Below is a small trained network, with its code and all its weights. Each question gives an input and a target symbol and asks what happens when units are switched off, that is, made to give their printed mean instead of their output.

import numpy as np


def w(rows, s, z=0):
    codes = np.array(rows[::2]) - 128.0
    scale = np.full(codes.shape[1], s)
    scale[-1] = z or s
    return codes * scale


def norm(h):
    return h / np.sqrt((h * h).mean(-1, keepdims=True) + 1e-5)


def f(y):
    return y / 2 * (1 + np.tanh(0.7978845608 * (y + 0.044715 * y**3)))


def softmax(a):
    e = np.exp(a - a.max(-1, keepdims=True))
    return e / e.sum(-1, keepdims=True)


def log_softmax(a):
    a = a - a.max(-1, keepdims=True)
    return a - np.log(np.exp(a).sum(-1, keepdims=True))


def net(x, mask):
    ids = ['ΓΨελμστ'.index(c) for c in x.split()]
    T = len(ids)
    res = E[ids] + P[:T]
    u = 0
    for l in range(2):
        q, k, v = (norm(res) @ M[l].T for M in (Q, K, V))
        z = softmax(np.where(np.tri(T) > 0, q @ k.T / 4**0.5, -1e9)) @ v
        res = res + np.where(mask[u], z, O[l][:, -1]) @ O[l][:, :-1]
        u += 1
        y = f(norm(res) @ A[l][:, :-1].T + A[l][:, -1])
        res = res + np.where(mask[u : u + 16], y, B[l][:, -1]) @ B[l][:, :-1]
        u += 16
    return log_softmax(norm(res)[-1] @ U[:, :-1].T + U[:, -1])


Q, K, V, O, A, B = {}, {}, {}, {}, {}, {}
E = w([
[121,124,128,113,148,107,118,102,255,97,101],'Γ',
[138,195,94,102,151,156,181,79,191,121,78],'Ψ',
[162,108,210,95,87,107,147,129,194,169,125],'ε',
[128,145,48,154,225,101,126,120,169,111,116],'λ',
[165,142,173,133,120,200,210,139,78,198,79],'μ',
[146,67,162,199,162,128,98,198,181,64,103],'σ',
[145,107,138,70,175,107,164,193,117,59,161],'τ',
],0.0088)
P = w([
[177,44,199,162,234,98,234,95,138,151,73],'0',
[199,3,25,104,71,159,175,141,192,167,111],'1',
[179,107,213,100,192,68,160,129,92,141,61],'2',
[61,109,207,188,168,65,248,57,100,88,184],'3',
[138,127,56,116,59,145,130,154,170,187,160],'4',
[109,166,218,98,177,68,85,116,103,139,89],'5',
[38,189,195,173,140,56,188,73,92,98,199],'6',
[80,210,79,131,36,138,24,117,132,194,167],'7',
[30,180,171,80,116,26,63,122,138,109,89],'8',
[8,254,166,146,116,10,145,101,123,96,215],'9',
],0.0049)
Q[0] = w([
[121,94,254,155,102,76,128,141,143,76,195],'L0H1',
[47,205,140,171,188,57,190,126,187,106,154],'L0H1',
[102,121,91,224,208,96,136,138,53,68,191],'L0H1',
[92,56,99,184,168,77,44,157,195,79,80],'L0H1',
],0.008)
K[0] = w([
[136,79,227,66,90,87,74,218,147,77,233],'L0H1',
[8,213,56,19,152,61,73,153,215,39,179],'L0H1',
[151,118,55,155,243,144,110,217,3,61,204],'L0H1',
[133,65,106,241,175,76,55,174,239,66,103],'L0H1',
],0.0052)
V[0] = w([
[81,202,108,163,108,120,2,122,155,175,121],'L0H1',
[158,154,132,30,54,184,95,214,102,131,174],'L0H1',
[171,185,164,125,97,105,137,73,123,148,110],'L0H1',
[120,26,115,36,189,48,171,108,145,67,106],'L0H1',
],0.0032)
O[0] = w([
[197,42,108,60,156,108,190,211,78,133,69,84],'L0H1',
[45,66,84,121,255,195,146,146,231,104,85,4],'L0H1',
[160,85,105,186,131,112,94,145,137,108,79,133],'L0H1',
[126,186,168,152,175,217,134,81,74,170,181,254],'L0H1',
],0.0042,0.0036)
A[0] = w([
[117,182,77,83,147,124,187,67,105,173,122,90],'L0N1',
[152,109,165,87,138,127,156,169,64,122,44,102],'L0N2',
[156,169,122,194,2,91,103,119,145,182,155,71],'L0N3',
[135,49,169,103,187,23,192,155,77,134,102,44],'L0N4',
[176,94,113,122,104,152,113,64,111,108,178,4],'L0N5',
[110,166,113,104,116,96,116,194,138,171,121,207],'L0N6',
[137,103,169,113,15,146,86,131,164,164,222,180],'L0N7',
[102,193,95,173,125,208,83,122,177,156,151,102],'L0N8',
[118,198,92,164,108,244,25,144,136,228,203,115],'L0N9',
[149,132,136,142,93,212,61,148,127,47,209,56],'L0N10',
[158,103,148,182,106,74,109,146,161,74,108,98],'L0N11',
[100,182,202,119,116,174,137,91,65,112,164,127],'L0N12',
[153,171,70,132,28,102,119,92,181,135,146,52],'L0N13',
[174,70,47,80,86,195,136,198,99,153,179,167],'L0N14',
[92,164,144,124,141,43,65,30,193,141,108,73],'L0N15',
[228,126,92,63,121,115,101,142,170,116,144,209],'L0N16',
],0.0049,0.0024)
B[0] = w([
[133,97,191,172,148,111,57,130,142,144,115,203],'L0N1',
[107,169,111,160,167,194,113,137,62,124,97,127],'L0N2',
[92,155,130,162,159,133,131,143,111,94,74,161],'L0N3',
[67,160,204,194,107,82,125,82,111,173,92,135],'L0N4',
[130,142,164,158,183,125,152,171,139,133,143,106],'L0N5',
[112,115,117,125,121,161,71,82,159,109,104,169],'L0N6',
[140,194,107,179,189,114,115,132,111,112,76,165],'L0N7',
[101,154,192,151,117,86,126,115,97,185,122,149],'L0N8',
[85,184,205,221,99,89,107,130,173,125,3,142],'L0N9',
[204,185,137,96,124,113,179,145,127,173,52,119],'L0N10',
[155,195,113,130,98,184,154,115,84,125,159,147],'L0N11',
[107,73,66,153,153,151,124,152,176,121,76,208],'L0N12',
[95,137,166,187,184,146,112,108,83,111,171,173],'L0N13',
[197,87,20,136,146,108,125,116,227,96,137,140],'L0N14',
[162,125,130,134,123,167,114,103,76,194,121,253],'L0N15',
[145,73,114,150,115,151,133,90,178,164,134,189],'L0N16',
],0.0055,0.0041)
Q[1] = w([
[159,91,98,78,106,149,100,158,172,147,92],'L1H1',
[166,79,85,60,91,162,97,154,167,150,118],'L1H1',
[92,178,184,201,201,118,128,11,154,201,120],'L1H1',
[118,119,100,167,103,130,177,141,154,82,165],'L1H1',
],0.012)
K[1] = w([
[152,93,157,198,217,147,133,10,138,189,134],'L1H1',
[207,98,170,160,168,126,197,25,160,168,111],'L1H1',
[61,181,83,53,67,84,2,154,149,130,81],'L1H1',
[114,147,109,161,167,168,184,191,245,31,242],'L1H1',
],0.0061)
V[1] = w([
[200,135,172,196,113,31,78,175,139,107,214],'L1H1',
[117,169,151,120,4,227,129,249,116,62,74],'L1H1',
[203,151,184,86,171,108,179,123,173,32,137],'L1H1',
[83,128,85,100,209,26,175,215,117,156,112],'L1H1',
],0.0039)
O[1] = w([
[119,172,187,41,61,99,120,121,80,42,135,148],'L1H1',
[111,105,217,225,96,184,118,69,163,106,126,2],'L1H1',
[46,90,101,79,97,98,2,99,206,105,94,140],'L1H1',
[27,180,161,130,224,115,137,100,100,211,205,69],'L1H1',
],0.005,0.0056)
A[1] = w([
[145,146,141,94,102,120,134,143,148,81,120,121],'L1N1',
[133,142,140,167,112,130,97,92,131,143,118,131],'L1N2',
[166,31,71,29,48,135,168,140,164,145,189,31],'L1N3',
[80,137,191,149,140,155,152,117,85,165,147,104],'L1N4',
[127,159,137,124,144,93,137,101,102,118,127,104],'L1N5',
[160,116,38,114,151,142,129,146,162,135,110,110],'L1N6',
[79,80,191,123,80,157,94,97,87,64,158,94],'L1N7',
[148,63,96,63,76,118,153,111,151,115,155,92],'L1N8',
[43,96,114,94,177,154,125,128,151,109,169,126],'L1N9',
[132,83,100,153,89,150,110,167,107,142,118,102],'L1N10',
[11,106,138,72,148,158,122,124,145,122,179,2],'L1N11',
[126,90,147,107,146,152,142,172,86,123,109,166],'L1N12',
[29,96,140,92,165,154,131,122,134,130,194,51],'L1N13',
[132,105,135,178,114,180,119,121,166,122,111,116],'L1N14',
[26,76,162,98,183,175,115,121,156,132,185,11],'L1N15',
[147,59,49,91,136,140,149,148,140,112,164,128],'L1N16',
],0.011,0.0045)
B[1] = w([
[97,103,100,164,151,157,131,109,116,154,138,154],'L1N1',
[90,100,146,143,118,129,176,151,155,120,82,191],'L1N2',
[159,1,76,53,10,106,185,162,139,176,170,188],'L1N3',
[144,112,69,128,166,165,126,126,115,105,166,172],'L1N4',
[130,143,134,88,108,131,84,151,129,149,136,183],'L1N5',
[157,106,112,120,131,197,105,114,118,63,136,255],'L1N6',
[112,79,193,115,115,121,94,129,97,65,172,170],'L1N7',
[88,79,111,108,58,112,177,200,132,163,159,160],'L1N8',
[59,173,57,140,187,118,66,56,193,93,115,178],'L1N9',
[140,132,114,125,165,105,121,73,159,99,158,130],'L1N10',
[35,88,63,111,162,112,158,49,183,182,152,182],'L1N11',
[100,136,144,195,137,108,195,145,153,152,164,135],'L1N12',
[55,116,87,135,192,112,117,42,190,141,130,181],'L1N13',
[127,155,126,69,127,94,107,136,82,150,177,173],'L1N14',
[52,130,76,56,143,55,73,11,146,180,176,186],'L1N15',
[97,110,177,106,46,47,151,155,154,225,125,177],'L1N16',
],0.0091,0.0067)
U = w([
[180,36,68,72,26,134,151,178,132,196,164,172],'Γ',
[230,123,44,128,147,228,76,92,114,40,63,4],'Ψ',
[125,166,210,183,94,95,124,149,190,203,4,133],'ε',
[183,236,123,32,134,101,62,160,9,203,181,20],'λ',
[138,126,95,226,196,192,225,185,52,174,181,161],'μ',
[66,84,245,131,111,149,88,135,37,54,173,107],'σ',
[22,114,76,107,185,114,94,43,138,169,157,190],'τ',
],0.0042,0.0013)

Each question gives the input, a string of symbols that net reads in full, and the target symbol t.
The units are the heads (4 rows each of Q, K, V and O) and the neurons (one row each of A and B). Each row of codes is followed by its name. A weight is (code - 128) times the scale printed after its matrix; where a second scale follows, it is the last column's (O, A, B and U).
mask holds one flag per unit, layer by layer, with each layer's heads first. A switched-off unit (its flag False) gives its mean, the last column of its rows in O or B, instead of its output. The means were averaged over made-up inputs and are rounded, as every weight is.
A unit's drop is (log p(t) with every unit on - log p(t) with that unit switched off) / (log p(t) with every unit on - log p(t) with every unit switched off).
most important unit: the unit with the biggest drop
top k neurons: the k neurons with the biggest drops, biggest first
top k neurons in layer l: the k neurons of layer l with the biggest drops, biggest first
drop when u is switched off: that unit's drop, to one decimal
input Ψ σ λ Γ Γ ε, target ε: most important unit => L1N6
input ε μ λ Ψ μ Γ τ τ, target Ψ: top 3 neurons in layer 0 => [L0N9 L0N14 L0N10]
input τ ε Γ σ σ, target Ψ: top 3 neurons => [L0N14 L0N7 L0N10]
input λ σ Ψ Γ Γ Ψ μ, target μ: top 2 neurons in layer 0 => [L0N12 L0N2]
input μ σ μ ε Ψ Ψ Γ λ μ Γ, target μ: top 3 neurons => [L0N15 L0N16 L0N13]
input τ λ ε μ λ, target Ψ: top 3 neurons => [L0N9 L0N14 L1N6]
input τ σ Ψ σ σ, target ε: top 3 neurons in layer 0 => [L0N9 L0N8 L0N10]
input ε Γ ε τ μ Γ Ψ, target μ: top 2 neurons => [L0N15 L1N4]
input Ψ Γ ε, target ε: top 2 neurons in layer 0 => [L0N7 L0N4]
input τ σ λ σ ε λ ε, target λ: top 3 neurons in layer 0 => [L0N16 L0N7 L0N13]
input λ λ Γ σ ε Γ Ψ, target ε: top 3 neurons in layer 0 => [L0N15 L0N1 L0N12]
input σ λ σ Ψ Ψ, target Ψ: top 2 neurons in layer 1 => [L1N16 L1N3]
input λ μ Γ Γ ε λ λ μ, target Ψ: top 3 neurons => [L0N9 L0N14 L0N2]
input Ψ λ τ σ λ, target Ψ: top 3 neurons => [L0N9 L0N14 L0N16]
input μ Γ Γ λ λ λ μ μ, target ε: most important unit => L0N9
input μ τ Ψ Γ τ Γ τ μ, target Ψ: top 2 neurons in layer 0 => [L0N14 L0N9]
input Ψ τ Γ τ τ, target ε: top 3 neurons => [L0N9 L0N8 L0N10]
input τ ε Γ Γ, target ε: top 2 neurons => [L0N15 L1N6]
input μ μ λ λ, target μ: top 2 neurons in layer 0 => [L0N9 L0N15]
input τ Γ μ Γ Γ τ λ σ, target Γ: most important unit => L0H1
input μ Ψ Γ μ Γ, target Ψ: top 2 neurons in layer 0 => [L0N7 L0N16]
input τ λ λ σ μ τ σ τ, target ε: drop when L1H1 is switched off => 0.2
input ε Γ λ Γ λ Γ λ Ψ μ λ, target μ: drop when L0N15 is switched off => 0.3
input σ μ Γ τ ε Γ τ σ σ Ψ, target σ: drop when L0N1 is switched off => 0.0
input σ Γ Γ ε τ μ, target μ: drop when L1N4 is switched off => 0.1
input Γ λ λ λ λ σ τ λ, target ε: top 2 neurons => [L0N9 L1N2]
input Γ σ λ μ, target σ: top neuron in layer 0 => [L0N15]
input Ψ Γ ε λ λ ε τ τ, target Ψ: top 2 neurons => [L0N9 L0N14]
